Below is a small trained network, with its code and all its weights. Each question gives an input and a class and asks what happens when units are switched off, that is, made to give their printed mean instead of their output.

import numpy as np


def w(rows, s, z=0):
    codes = np.array(rows[::2]) - 128.0
    scale = np.full(codes.shape[1], s)
    scale[-1] = z or s
    return codes * scale


def f(y):
    return y / 2 * (1 + np.tanh(0.7978845608 * (y + 0.044715 * y**3)))


def log_softmax(a):
    a = a - a.max(-1, keepdims=True)
    return a - np.log(np.exp(a).sum(-1, keepdims=True))


def net(x, mask):
    res = np.array(x, float).reshape(1, 5) / 4 @ E
    y = f(res @ A[0][:, :-1].T + A[0][:, -1])
    res = res + np.where(mask, y, B[0][:, -1]) @ B[0][:, :-1]
    return log_softmax(res[-1] @ U[:, :-1].T + U[:, -1])


A, B = {}, {}
E = w([
[8,190,183,31,216,31,142,124,174,180],'x0',
[174,189,217,62,150,138,30,246,42,101],'x1',
[151,217,70,97,55,50,193,118,90,240],'x2',
[138,123,123,125,136,119,134,129,124,120],'x3',
[119,119,131,129,122,133,127,127,124,139],'x4',
],0.014)
A[0] = w([
[44,113,144,81,187,89,150,116,155,118,131],'neuron 1',
[198,198,139,107,77,131,95,192,52,139,63],'neuron 2',
[178,154,168,117,105,129,68,196,78,131,93],'neuron 3',
[95,181,192,49,171,91,72,210,91,133,19],'neuron 4',
[158,116,184,120,169,182,54,171,73,80,129],'neuron 5',
[52,74,167,144,199,177,92,86,155,5,254],'neuron 6',
],0.011,0.0093)
B[0] = w([
[166,96,146,90,174,58,92,80,195,210,220],'neuron 1',
[185,81,131,108,127,106,37,56,153,184,209],'neuron 2',
[187,124,200,47,170,105,65,107,108,144,208],'neuron 3',
[171,64,69,249,89,182,222,117,116,138,246],'neuron 4',
[69,171,174,133,111,153,108,191,78,75,225],'neuron 5',
[185,60,162,148,194,159,76,215,235,81,252],'neuron 6',
],0.011,0.025)
U = w([
[176,33,91,243,135,217,186,148,153,58,198],'0',
[157,91,165,25,212,73,28,138,179,174,57],'1',
[181,125,24,214,29,162,215,53,44,184,254],'2',
[12,235,123,5,224,15,238,91,138,231,71],'3',
[86,185,203,40,168,152,48,205,48,28,22],'4',
],0.011,0.0077)

Each question gives the input, the list of numbers given to net, and the class t.
The units are the neurons (one row each of A and B). Each row of codes is followed by its name. A weight is (code - 128) times the scale printed after its matrix; where a second scale follows, it is the last column's (A, B and U).
mask holds one flag per neuron, in row order. A switched-off neuron (its flag False) gives its mean, the last column of its row in B, instead of its output. The means were averaged over made-up inputs and are rounded, as every weight is.
A unit's drop is (log p(t) with every unit on - log p(t) with that unit switched off) / (log p(t) with every unit on - log p(t) with every unit switched off).
The circuit of an input: a set's keep is (log p(t) with only the set's units on - log p(t) with every unit switched off) / (log p(t) with every unit on - log p(t) with every unit switched off). Starting from all 6 units, units are removed one at a time, each time the one whose removal leaves the highest keep (on an exact tie, the one counted first), for as long as the keep stays at least 0.8.
circuit, biggest first: the units of the circuit, biggest drop first
most important unit: the unit with the biggest drop
top k neurons: the k neurons with the biggest drops, biggest first
drop of u: that unit's drop, to one decimal
input [0,7,-2,-5,-3], class 4: top 2 neurons : neuron 5; neuron 3
input [-8,5,4,-5,8], class 1: most important unit : neuron 2
input [2,8,1,5,-4], class 2: circuit, biggest first : neuron 4; neuron 6
input [7,6,1,3,8], class 2: circuit, biggest first : neuron 4; neuron 6
input [-1,2,0,7,8], class 4: top 2 neurons : neuron 4; neuron 1
input [-1,1,-6,1,0], class 4: circuit, biggest first : neuron 4; neuron 5
input [1,-7,-7,-6,4], class 1: top 2 neurons : neuron 4; neuron 1
input [0,5,-6,5,6], class 4: top 2 neurons : neuron 5; neuron 3
input [2,-3,5,-1,4], class 3: circuit, biggest first : neuron 4; neuron 6
input [3,1,0,-2,-5], class 0: top 2 neurons : neuron 3; neuron 2
input [6,0,7,3,-5], class 3: top 2 neurons : neuron 1; neuron 6
input [2,5,5,-1,-4], class 2: top 2 neurons : neuron 4; neuron 6
input [-7,5,-2,-8,-4], class 4: top 2 neurons : neuron 5; neuron 1
input [-8,6,-1,-3,7], class 4: top 2 neurons : neuron 5; neuron 1
input [-1,-4,2,1,-6], class 2: top 2 neurons : neuron 6; neuron 1
input [-2,-5,3,-4,5], class 2: drop of neuron 6 : 1.1
input [1,-4,-3,3,1], class 1: drop of neuron 4 : 7.7
input [-7,6,8,6,-5], class 1: drop of neuron 2 : 0.3
input [4,-7,-7,7,8], class 1: drop of neuron 5 : 0.0
